Here is a tiny trained network, its code and every weight. The questions are about switching its units off for an input and a class, where a switched-off unit gives its printed mean instead of its output.

import numpy as np


def w(rows, s, z=0):
    codes = np.array(rows[::2]) - 128.0
    scale = np.full(codes.shape[1], s)
    scale[-1] = z or s
    return codes * scale


def f(y):
    return y / 2 * (1 + np.tanh(0.7978845608 * (y + 0.044715 * y**3)))


def log_softmax(a):
    a = a - a.max(-1, keepdims=True)
    return a - np.log(np.exp(a).sum(-1, keepdims=True))


def net(x, mask):
    res = np.array(x, float).reshape(1, 6) / 4 @ E
    y = f(res @ A[0][:, :-1].T + A[0][:, -1])
    res = res + np.where(mask, y, B[0][:, -1]) @ B[0][:, :-1]
    return log_softmax(res[-1] @ U[:, :-1].T + U[:, -1])


A, B = {}, {}
E = w([
[145,198,151,174,116,200,160,126,57],'x0',
[54,50,207,107,41,173,180,50,200],'x1',
[98,138,34,158,156,86,154,24,11],'x2',
[196,85,173,64,157,87,141,111,4],'x3',
[93,37,92,107,96,70,184,239,34],'x4',
[174,163,62,3,85,46,219,106,191],'x5',
],0.0057)
A[0] = w([
[45,130,85,125,81,180,156,50,201,250],'n1',
[133,76,121,207,113,166,125,253,168,216],'n2',
[163,84,183,127,108,116,222,92,137,97],'n3',
[140,188,102,102,125,83,141,21,175,204],'n4',
[213,126,56,62,224,62,70,199,162,252],'n5',
[78,68,73,153,132,105,110,123,132,190],'n6',
[130,96,131,13,119,121,116,181,114,95],'n7',
[103,69,83,179,201,103,71,138,52,209],'n8',
[172,120,92,157,234,114,98,41,7,234],'n9',
],0.0052,0.0036)
B[0] = w([
[83,229,154,139,139,224,208,250,193,232],'n1',
[64,195,135,235,171,157,107,78,142,203],'n2',
[161,92,133,93,13,72,228,118,78,147],'n3',
[107,163,110,139,120,202,147,194,114,206],'n4',
[170,154,128,223,174,180,27,44,86,233],'n5',
[89,132,83,170,210,199,161,177,136,166],'n6',
[180,45,49,66,149,20,59,13,108,156],'n7',
[38,173,164,195,145,214,99,132,171,213],'n8',
[90,222,209,169,171,203,104,253,190,254],'n9',
],0.0057,0.0061)
U = w([
[134,89,136,67,50,141,185,134,154,49],'0',
[173,61,107,82,149,67,98,52,141,16],'1',
[124,199,133,175,211,254,99,154,184,253],'2',
],0.0073,0.0019)

Each question gives the input, the list of numbers given to net, and the class t.
The units are the neurons (one row each of A and B). Each row of codes is followed by its name. A weight is (code - 128) times the scale printed after its matrix; where a second scale follows, it is the last column's (A, B and U).
mask holds one flag per neuron, in row order. A switched-off neuron (its flag False) gives its mean, the last column of its row in B, instead of its output. The means were averaged over made-up inputs and are rounded, as every weight is.
A unit's drop is (log p(t) with every unit on - log p(t) with that unit switched off) / (log p(t) with every unit on - log p(t) with every unit switched off).
The circuit of an input: a set's keep is (log p(t) with only the set's units on - log p(t) with every unit switched off) / (log p(t) with every unit on - log p(t) with every unit switched off). Starting from all 9 units, units are removed one at a time, each time the one whose removal leaves the highest keep (on an exact tie, the one counted first), for as long as the keep stays at least 0.8.
circuit, biggest first: the units of the circuit, biggest drop first
most important unit: the unit with the biggest drop
top k neurons: the k neurons with the biggest drops, biggest first
drop when u is switched off: that unit's drop, to one decimal
input [7,-1,2,7,7,6], class 1: top 2 neurons	n1, n7
input [-6,6,6,6,-6,5], class 0: most important unit	n3
input [3,2,4,-4,4,6], class 0: circuit, biggest first	n9, n5
input [-4,6,-7,6,7,-8], class 0: top 3 neurons	n9, n5, n3
input [-4,0,-5,7,-1,-3], class 1: circuit, biggest first	n1, n9, n4
input [-5,-1,-3,-1,-1,4], class 1: top 2 neurons	n9, n8
input [-2,2,-6,1,4,5], class 1: circuit, biggest first	n7, n9, n1
input [-1,-2,-4,3,0,0], class 1: circuit, biggest first	n1, n9, n4
input [-5,2,8,7,7,-2], class 2: top 3 neurons	n9, n8, n6
input [7,8,2,-1,1,5], class 0: drop when n3 is switched off	0.1
input [2,8,-7,0,-1,2], class 0: drop when n9 is switched off	0.2
input [-1,2,-8,3,-8,6], class 0: drop when n8 is switched off	0.2
